Here is a tiny trained network, its code and every weight. The questions are about switching its units off for an input and a target symbol, where a switched-off unit gives its printed mean instead of its output.

import numpy as np


def w(rows, s, z=0):
    codes = np.array(rows[::2]) - 128.0
    scale = np.full(codes.shape[1], s)
    scale[-1] = z or s
    return codes * scale


def f(y):
    return np.maximum(y, 0)


def softmax(a):
    e = np.exp(a - a.max(-1, keepdims=True))
    return e / e.sum(-1, keepdims=True)


def log_softmax(a):
    a = a - a.max(-1, keepdims=True)
    return a - np.log(np.exp(a).sum(-1, keepdims=True))


def net(x, mask):
    ids = ['αβγδεζηλμξπω'.index(c) for c in x.split()]
    T = len(ids)
    res = E[ids] + P[:T]
    u = 0
    for l in range(2):
        r = res
        for j in range(2):
            rows = slice(2 * j, 2 * j + 2)
            q, k, v = (r @ M[l][rows].T for M in (Q, K, V))
            z = softmax(np.where(np.tri(T) > 0, q @ k.T / 2**0.5, -1e9)) @ v
            o = O[l][rows]
            res = res + np.where(mask[u + j], z, o[:, -1]) @ o[:, :-1]
        u += 2
        y = f(res @ A[l][:, :-1].T + A[l][:, -1])
        res = res + np.where(mask[u : u + 4], y, B[l][:, -1]) @ B[l][:, :-1]
        u += 4
    return log_softmax(res[-1] @ U[:, :-1].T + U[:, -1])


Q, K, V, O, A, B = {}, {}, {}, {}, {}, {}
E = w([
[88,170,117,87,162,105,128,133],'α',
[110,133,174,86,145,103,97,127],'β',
[156,65,102,162,79,133,48,178],'γ',
[114,149,143,169,142,176,121,111],'δ',
[154,152,162,126,116,132,126,145],'ε',
[100,168,175,137,177,110,136,115],'ζ',
[140,121,250,127,145,132,137,108],'η',
[149,74,89,171,157,107,127,84],'λ',
[90,128,134,106,169,99,150,197],'μ',
[80,26,91,175,198,126,159,144],'ξ',
[165,143,138,148,103,67,137,160],'π',
[83,41,183,158,121,160,226,150],'ω',
],0.019)
P = w([
[160,190,94,62,187,165,178,139],'0',
[139,131,182,53,173,145,182,130],'1',
[136,88,198,70,176,143,204,146],'2',
[120,86,186,109,151,116,177,158],'3',
[112,82,160,122,109,93,166,167],'4',
[173,78,210,195,110,89,127,209],'5',
[100,85,180,167,30,45,130,191],'6',
[89,101,210,173,21,22,99,197],'7',
[85,131,214,208,3,36,81,208],'8',
],0.0061)
Q[0] = w([
[137,34,34,59,65,233,101,11],'L0H0',
[82,58,254,210,118,167,166,163],'L0H0',
[201,233,111,176,107,137,127,9],'L0H1',
[183,231,102,112,53,203,44,26],'L0H1',
],0.0062)
K[0] = w([
[190,138,159,77,183,254,85,74],'L0H0',
[181,69,131,170,124,104,97,172],'L0H0',
[109,170,138,125,185,98,188,46],'L0H1',
[141,179,109,88,218,145,139,96],'L0H1',
],0.0099)
V[0] = w([
[195,81,144,230,93,86,144,99],'L0H0',
[169,110,116,134,94,154,144,70],'L0H0',
[120,176,88,94,59,157,85,119],'L0H1',
[90,86,151,129,77,248,173,189],'L0H1',
],0.011)
O[0] = w([
[129,45,129,29,139,88,167,139,122],'L0H0',
[186,56,118,91,218,55,32,97,43],'L0H0',
[166,147,121,255,205,78,79,240,1],'L0H1',
[142,177,137,36,35,120,74,230,189],'L0H1',
],0.0081,0.0072)
A[0] = w([
[91,104,131,126,151,57,175,150,64],'L0N0',
[119,103,193,23,147,97,159,149,254],'L0N1',
[75,164,167,171,204,2,154,16,215],'L0N2',
[239,156,142,147,70,119,185,37,171],'L0N3',
],0.0059,0.0025)
B[0] = w([
[137,94,58,114,70,193,145,171,145],'L0N0',
[150,175,96,243,57,141,168,86,253],'L0N1',
[212,91,88,208,158,142,172,56,166],'L0N2',
[61,126,254,106,104,80,148,139,160],'L0N3',
],0.0086,0.011)
Q[1] = w([
[122,86,134,153,171,127,113,190],'L1H0',
[148,81,192,145,45,237,122,39],'L1H0',
[152,137,49,237,185,100,100,181],'L1H1',
[24,142,133,254,64,110,177,80],'L1H1',
],0.007)
K[1] = w([
[109,190,78,109,182,175,74,168],'L1H0',
[116,20,116,84,80,82,32,235],'L1H0',
[254,162,186,73,135,200,61,101],'L1H1',
[84,84,171,198,45,43,132,183],'L1H1',
],0.0059)
V[1] = w([
[114,137,110,103,133,105,255,134],'L1H0',
[79,78,57,144,95,217,105,137],'L1H0',
[179,178,174,179,85,20,130,169],'L1H1',
[106,156,65,128,144,64,135,231],'L1H1',
],0.0079)
O[1] = w([
[132,8,105,91,113,250,119,144,245],'L1H0',
[110,140,44,147,1,44,154,148,165],'L1H0',
[195,127,156,58,179,189,149,100,172],'L1H1',
[107,74,126,163,82,237,182,134,47],'L1H1',
],0.0089,0.012)
A[1] = w([
[115,97,191,157,98,54,111,178,143],'L1N0',
[8,195,214,109,139,185,168,208,118],'L1N1',
[17,178,167,93,120,165,146,130,5],'L1N2',
[118,236,83,179,134,203,2,165,154],'L1N3',
],0.0049,0.0034)
B[1] = w([
[33,132,111,97,152,67,184,89,169],'L1N0',
[56,134,105,161,142,211,1,131,254],'L1N1',
[94,44,101,164,166,162,133,73,196],'L1N2',
[218,150,157,150,59,116,71,150,183],'L1N3',
],0.0081,0.0046)
U = w([
[174,132,103,77,60,150,110,129,30],'α',
[120,151,181,125,147,171,136,254,141],'β',
[94,173,182,37,125,118,100,108,205],'γ',
[139,68,108,84,183,183,209,166,132],'δ',
[113,198,151,154,101,116,170,107,48],'ε',
[61,102,119,146,123,191,87,114,173],'ζ',
[132,135,132,139,103,133,115,154,56],'η',
[23,109,79,157,111,99,178,124,66],'λ',
[181,181,58,201,103,168,160,93,14],'μ',
[128,101,81,118,136,83,122,57,254],'ξ',
[163,126,126,183,72,96,10,162,203],'π',
[61,167,105,137,156,129,185,99,197],'ω',
],0.0078,0.0049)

Each question gives the input, a string of symbols that net reads in full, and the target symbol t.
The units are the heads (2 rows each of Q, K, V and O) and the neurons (one row each of A and B). Each row of codes is followed by its name. A weight is (code - 128) times the scale printed after its matrix; where a second scale follows, it is the last column's (O, A, B and U).
mask holds one flag per unit, layer by layer, with each layer's heads first. A switched-off unit (its flag False) gives its mean, the last column of its rows in O or B, instead of its output. The means were averaged over made-up inputs and are rounded, as every weight is.
A unit's drop is (log p(t) with every unit on - log p(t) with that unit switched off) / (log p(t) with every unit on - log p(t) with every unit switched off).
The circuit of an input: a set's keep is (log p(t) with only the set's units on - log p(t) with every unit switched off) / (log p(t) with every unit on - log p(t) with every unit switched off). Starting from all 12 units, units are removed one at a time, each time the one whose removal leaves the highest keep (on an exact tie, the one counted first), for as long as the keep stays at least 0.8.
circuit, biggest first: the units of the circuit, biggest drop first
unit that matters most: the unit with the biggest drop
top k neurons: the k neurons with the biggest drops, biggest first
input η α η ω ε, target α: circuit, biggest first => L0H1, L1H0
input μ α μ α η ζ, target γ: circuit, biggest first => L0N3, L1H1, L0H0, L0N1
input α ω ξ, target α: circuit, biggest first => L0H1
input ζ α λ δ μ η β δ η, target γ: circuit, biggest first => L0N3, L1H1, L0H1, L1H0
input ε α η, target γ: circuit, biggest first => L1H1, L0N3, L1H0, L0H0
input δ λ η, target ξ: circuit, biggest first => L0H0, L0N1, L1H1
input ε δ ω ω μ η α λ ξ, target λ: circuit, biggest first => L0H0, L1H1, L1H0, L0N0
input ξ π μ, target δ: top 2 neurons => L0N3, L1N1
input ω π μ μ α π η δ, target δ: circuit, biggest first => L0H0, L1H1, L1H0
input δ γ π α α, target ζ: top 3 neurons => L1N1, L0N1, L0N2
input δ ω ε ξ ω μ μ α η, target ζ: circuit, biggest first => L1N1, L0H0, L1H1
input ζ λ γ γ ζ γ ω, target λ: circuit, biggest first => L1H0, L1N0
input η μ μ ω α, target α: top 2 neurons => L0N1, L0N3
input ζ ω ω α μ, target α: top 2 neurons => L0N1, L0N3
input α λ ε β η α η α, target γ: top 2 neurons => L0N1, L0N3
input η δ δ α ζ α π δ ε, target δ: unit that matters most => L0H0
input π α β ε η δ, target γ: top 2 neurons => L0N1, L0N2
input α ω α α, target α: top 3 neurons => L0N1, L0N3, L1N3
input λ ξ γ ε δ μ ζ ξ, target δ: circuit, biggest first => L0H1, L1H1, L0H0
input μ η α, target ζ: top 2 neurons => L0N1, L1N1
input λ α ζ, target ξ: top neuron => L0N2
